Below is a small trained network, with its code and all its weights. Each question gives an input and a target symbol and asks what happens when units are switched off, that is, made to give their printed mean instead of their output.

import numpy as np


def w(rows, s, z=0):
    codes = np.array(rows[::2]) - 128.0
    scale = np.full(codes.shape[1], s)
    scale[-1] = z or s
    return codes * scale


def norm(h):
    return h / np.sqrt((h * h).mean(-1, keepdims=True) + 1e-5)


def f(y):
    return y / 2 * (1 + np.tanh(0.7978845608 * (y + 0.044715 * y**3)))


def softmax(a):
    e = np.exp(a - a.max(-1, keepdims=True))
    return e / e.sum(-1, keepdims=True)


def log_softmax(a):
    a = a - a.max(-1, keepdims=True)
    return a - np.log(np.exp(a).sum(-1, keepdims=True))


def net(x, mask):
    ids = ['γδεζθλξπω'.index(c) for c in x.split()]
    T = len(ids)
    res = E[ids] + P[:T]
    u = 0
    for l in range(2):
        r = norm(res)
        for j in range(3):
            rows = slice(3 * j, 3 * j + 3)
            q, k, v = (r @ M[l][rows].T for M in (Q, K, V))
            z = softmax(np.where(np.tri(T) > 0, q @ k.T / 3**0.5, -1e9)) @ v
            o = O[l][rows]
            res = res + np.where(mask[u + j], z, o[:, -1]) @ o[:, :-1]
        u += 3
        y = f(norm(res) @ A[l][:, :-1].T + A[l][:, -1])
        res = res + np.where(mask[u : u + 8], y, B[l][:, -1]) @ B[l][:, :-1]
        u += 8
    return log_softmax(norm(res)[-1] @ U[:, :-1].T + U[:, -1])


Q, K, V, O, A, B = {}, {}, {}, {}, {}, {}
E = w([
[178,249,148,54,160],'γ',
[200,202,128,167,146],'δ',
[189,220,110,75,79],'ε',
[170,152,73,64,166],'ζ',
[182,134,94,198,124],'θ',
[181,126,85,184,158],'λ',
[102,124,123,78,229],'ξ',
[46,153,159,157,127],'π',
[84,125,141,198,153],'ω',
],0.018)
P = w([
[177,248,112,191,178],'0',
[195,231,149,175,177],'1',
[101,206,39,155,148],'2',
[193,156,178,148,152],'3',
[115,146,51,130,125],'4',
[183,110,184,119,138],'5',
[127,104,61,96,108],'6',
[161,74,171,89,124],'7',
[152,73,63,54,92],'8',
],0.016)
Q[0] = w([
[114,54,160,144,111],'0.h0',
[174,72,140,116,162],'0.h0',
[102,148,133,117,110],'0.h0',
[33,118,2,124,116],'0.h1',
[179,88,244,120,104],'0.h1',
[205,130,57,8,75],'0.h1',
[121,108,104,153,110],'0.h2',
[150,180,108,44,147],'0.h2',
[115,151,151,89,52],'0.h2',
],0.014)
K[0] = w([
[105,209,137,137,105],'0.h0',
[104,159,158,99,123],'0.h0',
[146,114,120,122,129],'0.h0',
[52,58,130,188,147],'0.h1',
[188,222,86,103,120],'0.h1',
[98,2,106,99,65],'0.h1',
[132,148,145,149,72],'0.h2',
[77,139,160,49,121],'0.h2',
[130,180,139,101,180],'0.h2',
],0.017)
V[0] = w([
[110,152,109,104,106],'0.h0',
[125,91,58,155,140],'0.h0',
[120,60,22,111,169],'0.h0',
[135,105,85,119,184],'0.h1',
[10,52,185,124,51],'0.h1',
[2,222,208,19,108],'0.h1',
[121,149,150,39,121],'0.h2',
[42,168,142,65,116],'0.h2',
[109,158,128,147,104],'0.h2',
],0.0082)
O[0] = w([
[123,150,164,105,149,128],'0.h0',
[145,166,111,134,143,123],'0.h0',
[122,188,93,76,147,111],'0.h0',
[157,127,90,123,154,140],'0.h1',
[28,192,130,92,145,9],'0.h1',
[160,224,255,94,200,118],'0.h1',
[145,93,83,105,112,127],'0.h2',
[123,95,57,106,100,111],'0.h2',
[156,140,110,156,143,132],'0.h2',
],0.0091,0.012)
A[0] = w([
[112,91,254,148,219,81],'0.n0',
[93,118,128,193,230,13],'0.n1',
[112,84,207,76,182,3],'0.n2',
[100,220,101,122,138,157],'0.n3',
[115,54,115,181,75,50],'0.n4',
[85,130,41,135,87,7],'0.n5',
[17,176,66,149,117,62],'0.n6',
[77,120,101,104,226,20],'0.n7',
],0.0093,0.0048)
B[0] = w([
[172,163,19,128,138,248],'0.n0',
[184,90,107,130,75,136],'0.n1',
[100,128,57,73,167,92],'0.n2',
[86,152,1,112,143,234],'0.n3',
[195,172,133,110,133,140],'0.n4',
[18,30,93,105,138,147],'0.n5',
[122,140,85,215,113,182],'0.n6',
[179,128,94,124,207,109],'0.n7',
],0.0078,0.0017)
Q[1] = w([
[212,100,176,86,156],'1.h0',
[173,131,44,116,141],'1.h0',
[255,43,212,138,112],'1.h0',
[220,120,180,99,145],'1.h1',
[132,99,182,171,164],'1.h1',
[95,134,165,104,101],'1.h1',
[104,184,152,151,188],'1.h2',
[159,119,103,130,110],'1.h2',
[130,111,181,135,128],'1.h2',
],0.019)
K[1] = w([
[133,112,153,22,122],'1.h0',
[47,53,155,115,153],'1.h0',
[144,97,125,5,97],'1.h0',
[165,95,120,30,158],'1.h1',
[144,152,117,102,98],'1.h1',
[172,178,108,144,127],'1.h1',
[78,149,135,89,135],'1.h2',
[132,81,130,133,139],'1.h2',
[143,140,107,97,139],'1.h2',
],0.024)
V[1] = w([
[111,145,133,165,95],'1.h0',
[116,159,166,124,143],'1.h0',
[141,175,143,113,2],'1.h0',
[115,81,150,145,163],'1.h1',
[142,155,131,142,105],'1.h1',
[122,121,133,158,156],'1.h1',
[145,107,123,120,114],'1.h2',
[104,150,126,98,115],'1.h2',
[116,163,93,133,154],'1.h2',
],0.025)
O[1] = w([
[75,140,125,109,97,99],'1.h0',
[121,156,151,153,140,68],'1.h0',
[123,189,151,80,7,97],'1.h0',
[107,161,107,179,134,101],'1.h1',
[113,108,128,88,96,166],'1.h1',
[75,137,100,131,130,155],'1.h1',
[118,116,147,152,120,149],'1.h2',
[164,131,120,100,121,6],'1.h2',
[112,153,98,81,121,152],'1.h2',
],0.02,0.011)
A[1] = w([
[215,65,176,87,148,98],'1.n0',
[82,24,145,159,124,115],'1.n1',
[53,54,117,110,177,114],'1.n2',
[102,163,213,100,35,8],'1.n3',
[196,67,69,152,139,116],'1.n4',
[90,136,176,90,100,176],'1.n5',
[146,150,248,86,166,70],'1.n6',
[183,115,234,81,68,64],'1.n7',
],0.018,0.017)
B[1] = w([
[95,176,149,77,122,192],'1.n0',
[100,181,64,93,134,188],'1.n1',
[130,160,172,227,83,200],'1.n2',
[231,172,3,128,116,177],'1.n3',
[135,106,164,69,119,245],'1.n4',
[161,143,61,143,200,191],'1.n5',
[80,158,202,140,144,140],'1.n6',
[147,194,111,194,138,213],'1.n7',
],0.024,0.011)
U = w([
[126,191,225,136,132,131],'γ',
[171,82,195,166,61,159],'δ',
[250,153,87,152,95,48],'ε',
[138,98,191,55,120,230],'ζ',
[134,67,101,108,67,145],'θ',
[149,42,73,118,94,109],'λ',
[175,67,134,168,200,138],'ξ',
[91,171,61,66,193,1],'π',
[50,126,149,181,94,227],'ω',
],0.012,0.0053)

Each question gives the input, a string of symbols that net reads in full, and the target symbol t.
The units are the heads (3 rows each of Q, K, V and O) and the neurons (one row each of A and B). Each row of codes is followed by its name. A weight is (code - 128) times the scale printed after its matrix; where a second scale follows, it is the last column's (O, A, B and U).
mask holds one flag per unit, layer by layer, with each layer's heads first. A switched-off unit (its flag False) gives its mean, the last column of its rows in O or B, instead of its output. The means were averaged over made-up inputs and are rounded, as every weight is.
A unit's drop is (log p(t) with every unit on - log p(t) with that unit switched off) / (log p(t) with every unit on - log p(t) with every unit switched off).
The circuit of an input: a set's keep is (log p(t) with only the set's units on - log p(t) with every unit switched off) / (log p(t) with every unit on - log p(t) with every unit switched off). Starting from the 12 units with the biggest drops (on a tie, the unit counted first), units are removed one at a time, each time the one whose removal leaves the highest keep (on an exact tie, the one counted first), for as long as the keep stays at least 0.8.
circuit, biggest first: the units of the circuit, biggest drop first
unit that matters most: the unit with the biggest drop
top k neurons: the k neurons with the biggest drops, biggest first
k most important neurons of layer l: the k neurons of layer l with the biggest drops, biggest first
which heads matter: for each layer, one digit per head in row order, 1 if its drop is at least 0.15 and else 0, layers parted by /
input ε ξ λ ε π, target π: unit that matters most => 1.h2
input γ π ξ γ, target γ: which heads matter => 010 / 100
input ε ξ π ω, target ξ: circuit, biggest first => 0.n0, 1.h0
input ε ξ ε λ ε, target θ: which heads matter => 010 / 000
input ζ λ γ ε π λ λ, target π: which heads matter => 010 / 001
input ζ ω ε ε λ π ζ, target π: circuit, biggest first => 0.h1, 1.h0
input δ ξ θ π ζ ε ε, target ζ: which heads matter => 100 / 000
input π λ π λ ζ δ ω ξ ξ, target ω: circuit, biggest first => 0.h1, 1.n2
input λ ζ ε δ λ, target λ: circuit, biggest first => 0.h1, 1.n4
input γ π ε π ω ω λ ε ζ, target λ: 2 most important neurons of layer 1 => 1.n1, 1.n0
input δ ε ε ζ γ θ, target γ: circuit, biggest first => 1.n0, 1.n3
input ω ξ π, target ω: top 3 neurons => 1.n2, 1.n3, 0.n6
input ε ω ω λ λ θ ε, target λ: circuit, biggest first => 0.h1, 1.n7
input γ π ξ θ λ γ ζ π, target ζ: unit that matters most => 0.n0
input π δ π, target π: circuit, biggest first => 0.h1, 1.h2, 1.n2
input ω δ ω ε γ π ξ π, target ξ: top 2 neurons => 0.n0, 0.n2
input ξ δ ε γ, target γ: which heads matter => 010 / 000
input γ ω θ, target ω: which heads matter => 000 / 100
input δ ξ ε, target ξ: which heads matter => 010 / 100
input λ ζ ω π ξ π, target ξ: unit that matters most => 1.h0
input ε θ ξ ω ε λ ζ, target λ: 2 most important neurons of layer 1 => 1.n1, 1.n2
input ζ λ ε, target λ: top 3 neurons => 1.n2, 1.n0, 1.n7
input θ δ ξ ω ε θ θ, target θ: 2 most important neurons of layer 0 => 0.n4, 0.n5
